Below are the code and all the weights of a small trained network. Each question names an input and a class and asks about switching units off, where a switched-off unit gives its printed mean instead of its output.

import numpy as np


def w(rows, s, z=0):
    codes = np.array(rows[::2]) - 128.0
    scale = np.full(codes.shape[1], s)
    scale[-1] = z or s
    return codes * scale


def norm(h):
    return h / np.sqrt((h * h).mean(-1, keepdims=True) + 1e-5)


def f(y):
    return y / 2 * (1 + np.tanh(0.7978845608 * (y + 0.044715 * y**3)))


def log_softmax(a):
    a = a - a.max(-1, keepdims=True)
    return a - np.log(np.exp(a).sum(-1, keepdims=True))


def net(x, mask):
    res = np.array(x, float).reshape(1, 5) / 4 @ E
    u = 0
    for l in range(4):
        y = f(norm(res) @ A[l][:, :-1].T + A[l][:, -1])
        res = res + np.where(mask[u : u + 7], y, B[l][:, -1]) @ B[l][:, :-1]
        u += 7
    return log_softmax(norm(res)[-1] @ U[:, :-1].T + U[:, -1])


A, B = {}, {}
E = w([
[129,127,128,129,128,127,128],'x0',
[143,188,177,144,212,89,83],'x1',
[79,120,56,120,184,145,137],'x2',
[76,184,97,227,68,68,171],'x3',
[94,95,153,161,75,141,1],'x4',
],0.0069)
A[0] = w([
[96,200,82,147,80,178,142,121],'L0N0',
[55,82,81,92,37,167,173,81],'L0N1',
[139,173,156,228,188,99,138,203],'L0N2',
[59,54,96,140,123,104,36,7],'L0N3',
[119,214,216,137,160,121,101,4],'L0N4',
[2,81,82,112,195,115,144,111],'L0N5',
[166,156,245,98,40,116,174,98],'L0N6',
],0.0078,0.0026)
B[0] = w([
[150,100,155,142,79,79,101,176],'L0N0',
[120,83,102,130,200,59,109,220],'L0N1',
[77,145,103,142,143,64,129,253],'L0N2',
[94,144,153,159,112,154,137,192],'L0N3',
[67,98,60,169,182,172,92,187],'L0N4',
[189,185,77,174,118,210,118,206],'L0N5',
[189,80,79,255,152,188,142,216],'L0N6',
],0.0097,0.0043)
A[1] = w([
[121,209,1,191,148,212,204,243],'L1N0',
[224,155,93,153,155,135,160,113],'L1N1',
[73,124,138,207,133,117,183,250],'L1N2',
[163,109,92,164,184,217,99,137],'L1N3',
[181,144,157,178,104,107,108,70],'L1N4',
[136,194,116,122,165,123,102,19],'L1N5',
[149,102,142,162,94,180,76,187],'L1N6',
],0.0089,0.0015)
B[1] = w([
[173,82,231,223,142,159,118,254],'L1N0',
[74,141,153,111,133,196,104,177],'L1N1',
[94,179,149,1,82,112,132,203],'L1N2',
[210,156,135,114,144,102,97,209],'L1N3',
[110,191,98,209,163,199,111,144],'L1N4',
[169,24,99,192,164,133,96,142],'L1N5',
[107,102,115,89,134,205,104,170],'L1N6',
],0.0065,0.0093)
A[2] = w([
[102,125,139,140,217,93,88,61],'L2N0',
[121,165,196,87,215,83,173,5],'L2N1',
[117,42,49,99,92,151,191,44],'L2N2',
[90,111,255,121,124,158,139,90],'L2N3',
[61,179,59,109,182,107,79,17],'L2N4',
[162,130,183,73,150,159,67,127],'L2N5',
[183,54,210,86,217,133,179,184],'L2N6',
],0.0072,0.0017)
B[2] = w([
[67,53,168,144,160,61,84,187],'L2N0',
[84,98,143,152,166,155,146,149],'L2N1',
[124,23,175,158,220,79,87,136],'L2N2',
[96,142,165,61,141,119,181,149],'L2N3',
[126,72,119,143,158,165,185,155],'L2N4',
[152,154,2,50,58,63,176,203],'L2N5',
[124,156,126,107,50,84,138,255],'L2N6',
],0.0078,0.0048)
A[3] = w([
[162,111,169,145,154,99,254,2],'L3N0',
[113,159,56,229,87,105,152,199],'L3N1',
[95,178,121,196,125,85,151,152],'L3N2',
[149,147,55,208,128,220,80,248],'L3N3',
[193,46,133,134,40,112,157,141],'L3N4',
[148,60,100,160,154,110,116,121],'L3N5',
[54,124,94,109,82,178,24,5],'L3N6',
],0.01,0.0018)
B[3] = w([
[26,152,170,146,101,176,115,191],'L3N0',
[223,79,116,27,237,155,116,228],'L3N1',
[193,123,45,53,2,143,113,213],'L3N2',
[157,99,187,106,147,170,195,254],'L3N3',
[86,154,101,161,172,80,94,203],'L3N4',
[120,150,120,236,134,116,50,181],'L3N5',
[77,200,169,163,127,105,217,193],'L3N6',
],0.0082,0.0071)
U = w([
[244,102,159,174,153,215,121,137],'0',
[85,83,97,205,177,29,45,132],'1',
[185,148,45,6,50,76,124,236],'2',
[20,204,212,137,77,152,186,7],'3',
],0.017,0.0015)

Each question gives the input, the list of numbers given to net, and the class t.
The units are the neurons (one row each of A and B). Each row of codes is followed by its name. A weight is (code - 128) times the scale printed after its matrix; where a second scale follows, it is the last column's (A, B and U).
mask holds one flag per neuron, layer by layer. A switched-off neuron (its flag False) gives its mean, the last column of its row in B, instead of its output. The means were averaged over made-up inputs and are rounded, as every weight is.
A unit's drop is (log p(t) with every unit on - log p(t) with that unit switched off) / (log p(t) with every unit on - log p(t) with every unit switched off).
The circuit of an input: a set's keep is (log p(t) with only the set's units on - log p(t) with every unit switched off) / (log p(t) with every unit on - log p(t) with every unit switched off). Starting from the 12 units with the biggest drops (on a tie, the unit counted first), units are removed one at a time, each time the one whose removal leaves the highest keep (on an exact tie, the one counted first), for as long as the keep stays at least 0.8.
units of the circuit, in order: the units of the circuit, biggest drop first
most important unit: the unit with the biggest drop
k most important neurons: the k neurons with the biggest drops, biggest first
top k neurons in layer l: the k neurons of layer l with the biggest drops, biggest first
input [1,4,-5,8,-3], class 2: most important unit : L3N2
input [3,6,8,7,-6], class 0: 2 most important neurons : [L0N5, L1N0]
input [6,-3,7,-5,-8], class 3: 2 most important neurons : [L3N0, L0N6]
input [2,4,3,-6,8], class 3: 2 most important neurons : [L3N6, L0N3]
input [6,-3,5,5,8], class 3: 2 most important neurons : [L3N6, L0N6]
input [-5,6,6,2,5], class 0: 2 most important neurons : [L0N5, L0N1]
input [-8,6,-6,3,-7], class 3: 2 most important neurons : [L1N2, L0N5]
input [8,1,-6,1,-8], class 3: 2 most important neurons : [L0N5, L3N0]
input [-1,-4,-3,3,-4], class 1: 3 most important neurons : [L0N5, L0N1, L0N0]
input [-7,-8,5,-3,2], class 1: 2 most important neurons : [L0N1, L0N6]
input [-5,4,5,5,-1], class 0: top 2 neurons in layer 1 : [L1N0, L1N5]
input [-3,-8,6,-5,6], class 1: 3 most important neurons : [L0N1, L0N6, L2N2]
input [-7,5,4,-3,-6], class 3: 3 most important neurons : [L0N1, L3N0, L0N6]
input [4,6,3,-7,8], class 3: top 3 neurons in layer 3 : [L3N6, L3N2, L3N1]
input [4,6,-7,7,3], class 0: units of the circuit, in order : [L3N1]
input [-2,-5,0,-5,4], class 1: top 2 neurons in layer 1 : [L1N2, L1N1]
input [0,2,-1,-2,2], class 1: top 3 neurons in layer 1 : [L1N2, L1N1, L1N3]
input [-6,3,-2,4,-2], class 2: 4 most important neurons : [L3N2, L0N2, L0N1, L1N2]
input [-1,2,6,8,6], class 2: 2 most important neurons : [L3N2, L0N6]
input [0,3,8,1,-1], class 0: units of the circuit, in order : [L0N5]
input [4,6,7,7,-7], class 0: top 3 neurons in layer 2 : [L2N5, L2N6, L2N1]
input [8,8,0,-8,-4], class 1: top 2 neurons in layer 3 : [L3N2, L3N1]
input [-1,0,-5,-1,-7], class 3: top 2 neurons in layer 2 : [L2N3, L2N6]
input [-7,0,5,5,4], class 0: top 2 neurons in layer 3 : [L3N1, L3N3]
input [-4,8,-2,-8,1], class 1: top 2 neurons in layer 1 : [L1N2, L1N5]
input [3,0,-5,-1,-6], class 3: top 2 neurons in layer 3 : [L3N0, L3N1]
